Below is a small trained network, with its code and all its weights. Each question gives an input and a target symbol and asks what happens when units are switched off, that is, made to give their printed mean instead of their output.

import numpy as np


def w(rows, s, z=0):
    codes = np.array(rows[::2]) - 128.0
    scale = np.full(codes.shape[1], s)
    scale[-1] = z or s
    return codes * scale


def f(y):
    return y / 2 * (1 + np.tanh(0.7978845608 * (y + 0.044715 * y**3)))


def softmax(a):
    e = np.exp(a - a.max(-1, keepdims=True))
    return e / e.sum(-1, keepdims=True)


def log_softmax(a):
    a = a - a.max(-1, keepdims=True)
    return a - np.log(np.exp(a).sum(-1, keepdims=True))


def net(x, mask):
    ids = ['γδεθλμσφψω'.index(c) for c in x.split()]
    T = len(ids)
    res = E[ids] + P[:T]
    q, k, v = (res @ M[0].T for M in (Q, K, V))
    z = softmax(np.where(np.tri(T) > 0, q @ k.T / 4**0.5, -1e9)) @ v
    res = res + np.where(mask[0], z, O[0][:, -1]) @ O[0][:, :-1]
    y = f(res @ A[0][:, :-1].T + A[0][:, -1])
    res = res + np.where(mask[1:25], y, B[0][:, -1]) @ B[0][:, :-1]
    return log_softmax(res[-1] @ U[:, :-1].T + U[:, -1])


Q, K, V, O, A, B = {}, {}, {}, {}, {}, {}
E = w([
[101,185,34,164,12,186,153],'γ',
[189,242,126,130,14,39,223],'δ',
[176,70,159,70,92,150,160],'ε',
[127,71,100,131,75,213,110],'θ',
[137,16,209,190,169,201,131],'λ',
[222,46,214,89,140,114,165],'μ',
[72,134,54,169,22,213,126],'σ',
[217,161,202,144,81,25,225],'φ',
[135,222,68,140,5,119,185],'ψ',
[140,2,188,156,149,201,135],'ω',
],0.0046)
P = w([
[124,106,107,48,86,123,85],'0',
[247,3,134,149,147,134,250],'1',
[249,21,121,153,125,137,254],'2',
[232,26,122,159,119,145,245],'3',
[172,170,246,168,105,146,152],'4',
[161,175,212,182,80,150,163],'5',
[163,179,217,186,88,151,170],'6',
[153,149,209,187,83,152,178],'7',
],0.0065)
Q[0] = w([
[226,153,227,202,1,251,200],'head 1',
[185,65,113,130,70,163,193],'head 1',
[43,151,73,74,225,28,49],'head 1',
[67,179,129,122,194,76,55],'head 1',
],0.0075)
K[0] = w([
[106,71,104,35,173,123,59],'head 1',
[29,179,80,2,90,81,16],'head 1',
[163,165,151,237,103,133,209],'head 1',
[210,116,167,248,146,164,225],'head 1',
],0.0074)
V[0] = w([
[38,237,7,122,64,98,79],'head 1',
[251,132,237,126,144,39,254],'head 1',
[112,15,179,166,196,234,68],'head 1',
[23,52,72,167,153,239,31],'head 1',
],0.007)
O[0] = w([
[248,194,215,193,120,255,167,89],'head 1',
[101,53,81,184,33,48,13,226],'head 1',
[7,163,91,52,215,65,200,42],'head 1',
[80,201,142,63,230,146,216,3],'head 1',
],0.0076,0.0033)
A[0] = w([
[168,173,164,132,115,237,114,68],'neuron 1',
[107,227,172,91,214,160,164,42],'neuron 2',
[90,141,140,183,107,117,64,68],'neuron 3',
[164,98,141,136,82,37,70,253],'neuron 4',
[134,131,75,53,254,146,205,64],'neuron 5',
[114,221,135,75,228,202,159,8],'neuron 6',
[162,71,95,166,84,87,43,6],'neuron 7',
[193,98,130,143,157,201,209,221],'neuron 8',
[143,176,147,121,146,204,123,93],'neuron 9',
[176,118,114,149,126,230,124,67],'neuron 10',
[111,122,139,159,112,88,75,99],'neuron 11',
[106,122,107,131,124,196,98,175],'neuron 12',
[150,61,74,139,83,77,80,221],'neuron 13',
[129,107,87,144,140,195,131,178],'neuron 14',
[113,58,16,132,95,61,78,61],'neuron 15',
[125,189,170,126,147,190,144,80],'neuron 16',
[145,160,134,101,145,222,160,143],'neuron 17',
[178,108,117,119,163,143,210,225],'neuron 18',
[9,80,53,125,130,79,100,168],'neuron 19',
[25,87,30,51,203,44,188,57],'neuron 20',
[75,193,192,127,137,91,153,140],'neuron 21',
[123,96,58,120,119,106,92,145],'neuron 22',
[32,169,131,59,228,102,225,187],'neuron 23',
[76,82,76,134,161,108,160,192],'neuron 24',
],0.0064,0.004)
B[0] = w([
[183,148,186,186,122,45,124,147],'neuron 1',
[114,53,163,146,99,177,209,138],'neuron 2',
[152,164,129,91,191,114,162,143],'neuron 3',
[95,89,100,112,118,178,152,245],'neuron 4',
[17,187,96,149,96,187,81,147],'neuron 5',
[81,103,157,82,102,186,213,136],'neuron 6',
[162,145,131,186,202,149,156,204],'neuron 7',
[80,184,120,79,91,93,84,175],'neuron 8',
[193,171,161,163,175,79,150,125],'neuron 9',
[141,191,204,141,92,101,102,152],'neuron 10',
[134,167,127,109,171,148,146,150],'neuron 11',
[177,129,158,76,127,79,175,133],'neuron 12',
[110,91,121,101,141,143,176,233],'neuron 13',
[112,175,165,80,100,90,158,138],'neuron 14',
[206,111,147,146,212,67,185,166],'neuron 15',
[188,123,152,197,211,118,164,126],'neuron 16',
[137,192,127,126,190,90,145,134],'neuron 17',
[53,169,75,74,133,105,96,159],'neuron 18',
[130,128,210,147,98,43,149,156],'neuron 19',
[153,124,77,253,211,80,97,159],'neuron 20',
[143,47,139,194,107,188,117,132],'neuron 21',
[153,100,125,114,167,118,163,146],'neuron 22',
[112,114,113,225,123,191,72,168],'neuron 23',
[101,120,159,118,91,56,126,144],'neuron 24',
],0.0063,0.012)
U = w([
[173,186,150,133,172,57,79,81],'γ',
[169,87,123,177,111,207,118,85],'δ',
[68,135,89,2,52,183,111,254],'ε',
[80,142,131,100,137,205,182,79],'θ',
[97,151,99,187,162,92,69,113],'λ',
[92,99,130,27,82,45,159,164],'μ',
[143,171,161,132,203,127,166,50],'σ',
[178,95,98,140,236,86,172,119],'φ',
[135,130,189,160,69,117,74,160],'ψ',
[89,147,100,185,169,120,84,106],'ω',
],0.0055,0.0028)

Each question gives the input, a string of symbols that net reads in full, and the target symbol t.
The units are the heads (4 rows each of Q, K, V and O) and the neurons (one row each of A and B). Each row of codes is followed by its name. A weight is (code - 128) times the scale printed after its matrix; where a second scale follows, it is the last column's (O, A, B and U).
mask holds one flag per unit, heads first, then neurons. A switched-off unit (its flag False) gives its mean, the last column of its rows in O or B, instead of its output. The means were averaged over made-up inputs and are rounded, as every weight is.
A unit's drop is (log p(t) with every unit on - log p(t) with that unit switched off) / (log p(t) with every unit on - log p(t) with every unit switched off).
The circuit of an input: a set's keep is (log p(t) with only the set's units on - log p(t) with every unit switched off) / (log p(t) with every unit on - log p(t) with every unit switched off). Starting from the 12 units with the biggest drops (on a tie, the unit counted first), units are removed one at a time, each time the one whose removal leaves the highest keep (on an exact tie, the one counted first), for as long as the keep stays at least 0.8.
circuit, biggest first: the units of the circuit, biggest drop first
top k neurons: the k neurons with the biggest drops, biggest first
drop of u: that unit's drop, to one decimal
input ω δ μ λ, target ω: circuit, biggest first	[head 1; neuron 20; neuron 23; neuron 5]
input δ σ σ, target ψ: circuit, biggest first	[head 1; neuron 10]
input θ δ ω, target θ: circuit, biggest first	[head 1; neuron 5]
input ψ ψ δ ε, target ψ: circuit, biggest first	[head 1; neuron 10; neuron 1; neuron 8]
input δ δ γ, target ψ: circuit, biggest first	[head 1; neuron 10]
input λ δ γ μ, target ω: circuit, biggest first	[head 1; neuron 20; neuron 23; neuron 5]
input σ ε γ, target θ: circuit, biggest first	[head 1]
input ψ ω ψ, target ψ: circuit, biggest first	[head 1; neuron 10; neuron 1; neuron 8]
input γ φ ω, target σ: circuit, biggest first	[head 1; neuron 17]
input φ σ δ φ μ, target φ: top 2 neurons	[neuron 15; neuron 7]
input δ δ μ δ δ μ μ, target δ: circuit, biggest first	[head 1; neuron 4; neuron 7]
input λ φ ε, target ω: top 3 neurons	[neuron 20; neuron 23; neuron 5]
input λ μ σ, target λ: top 2 neurons	[neuron 20; neuron 23]
input δ δ λ, target ψ: top 2 neurons	[neuron 10; neuron 8]
input μ ε δ δ, target μ: top 2 neurons	[neuron 23; neuron 7]
input ψ δ δ μ, target γ: top neuron	[neuron 1]
input ω φ φ δ, target ω: top 2 neurons	[neuron 20; neuron 23]
input φ δ δ φ ψ ω φ λ, target φ: top 3 neurons	[neuron 15; neuron 7; neuron 3]
input λ δ θ λ, target λ: drop of neuron 13	0.1
input φ φ ψ ω δ ω φ, target φ: drop of neuron 21	0.0
input μ ω λ δ σ φ ψ δ, target μ: drop of head 1	0.8
input λ δ μ φ, target λ: top neuron	[neuron 20]
